Below is a small trained network, with its code and all its weights. Each question gives an input and a class and asks what happens when units are switched off, that is, made to give their printed mean instead of their output.

import numpy as np


def w(rows, s, z=0):
    codes = np.array(rows[::2]) - 128.0
    scale = np.full(codes.shape[1], s)
    scale[-1] = z or s
    return codes * scale


def f(y):
    return y / 2 * (1 + np.tanh(0.7978845608 * (y + 0.044715 * y**3)))


def log_softmax(a):
    a = a - a.max(-1, keepdims=True)
    return a - np.log(np.exp(a).sum(-1, keepdims=True))


def net(x, mask):
    res = np.array(x, float).reshape(1, 8) / 4 @ E
    y = f(res @ A[0][:, :-1].T + A[0][:, -1])
    res = res + np.where(mask, y, B[0][:, -1]) @ B[0][:, :-1]
    return log_softmax(res[-1] @ U[:, :-1].T + U[:, -1])


A, B = {}, {}
E = w([
[160,215,253],'x0',
[127,123,172],'x1',
[89,101,126],'x2',
[189,152,154],'x3',
[197,150,25],'x4',
[249,209,85],'x5',
[214,38,131],'x6',
[57,208,56],'x7',
],0.0057)
A[0] = w([
[206,138,124,139],'n0',
[100,17,120,171],'n1',
[254,119,114,166],'n2',
[255,153,132,161],'n3',
[84,36,101,192],'n4',
[130,187,220,196],'n5',
[68,70,139,253],'n6',
[124,211,251,175],'n7',
[176,173,206,210],'n8',
[115,116,73,180],'n9',
[82,103,64,227],'n10',
[80,87,70,233],'n11',
[173,68,121,150],'n12',
[230,140,110,158],'n13',
[103,193,61,175],'n14',
[227,154,155,181],'n15',
[89,138,59,194],'n16',
[86,178,2,148],'n17',
[100,19,122,184],'n18',
[89,182,14,147],'n19',
],0.0076,0.0048)
B[0] = w([
[122,76,76,177],'n0',
[179,58,216,204],'n1',
[125,68,84,230],'n2',
[105,73,35,235],'n3',
[226,100,201,208],'n4',
[10,153,140,231],'n5',
[135,134,183,232],'n6',
[21,172,134,254],'n7',
[4,124,97,234],'n8',
[176,128,130,172],'n9',
[208,156,165,213],'n10',
[194,150,170,219],'n11',
[123,87,129,166],'n12',
[137,63,49,209],'n13',
[138,193,103,197],'n14',
[56,71,26,223],'n15',
[226,204,156,193],'n16',
[218,213,109,217],'n17',
[176,50,253,208],'n18',
[218,238,101,209],'n19',
],0.0066,0.0056)
U = w([
[205,209,81,107],'0',
[132,150,170,254],'1',
[11,159,146,88],'2',
[143,104,193,133],'3',
[115,30,1,95],'4',
[174,34,220,30],'5',
[124,71,111,182],'6',
],0.0069,0.0049)

Each question gives the input, the list of numbers given to net, and the class t.
The units are the neurons (one row each of A and B). Each row of codes is followed by its name. A weight is (code - 128) times the scale printed after its matrix; where a second scale follows, it is the last column's (A, B and U).
mask holds one flag per neuron, in row order. A switched-off neuron (its flag False) gives its mean, the last column of its row in B, instead of its output. The means were averaged over made-up inputs and are rounded, as every weight is.
A unit's drop is (log p(t) with every unit on - log p(t) with that unit switched off) / (log p(t) with every unit on - log p(t) with every unit switched off).
The circuit of an input: a set's keep is (log p(t) with only the set's units on - log p(t) with every unit switched off) / (log p(t) with every unit on - log p(t) with every unit switched off). Starting from the 12 units with the biggest drops (on a tie, the unit counted first), units are removed one at a time, each time the one whose removal leaves the highest keep (on an exact tie, the one counted first), for as long as the keep stays at least 0.8.
circuit, biggest first: the units of the circuit, biggest drop first
k most important neurons: the k neurons with the biggest drops, biggest first
drop when u is switched off: that unit's drop, to one decimal
input [6,1,-4,8,-6,4,5,5], class 2: circuit, biggest first -> (n7; n5; n8)
input [-5,-3,-8,-4,2,-1,3,-8], class 5: circuit, biggest first -> (n18; n1; n4)
input [4,5,2,8,-4,8,-2,-3], class 2: circuit, biggest first -> (n7; n8)
input [4,2,-4,6,-2,2,-2,-4], class 2: circuit, biggest first -> (n7; n5; n8)
input [1,-4,2,3,8,5,1,3], class 4: circuit, biggest first -> (n3; n13)
input [7,-7,-7,0,-5,3,4,-3], class 2: 2 most important neurons -> (n7; n5)
input [-5,-5,7,4,-7,-1,-8,-8], class 5: drop when n18 is switched off -> 0.1
input [8,-5,7,7,6,5,-5,2], class 2: drop when n5 is switched off -> 0.2
input [-6,0,-8,-3,4,6,7,8], class 0: drop when n17 is switched off -> 0.1
input [-3,3,1,0,2,-8,1,7], class 0: drop when n18 is switched off -> -0.2
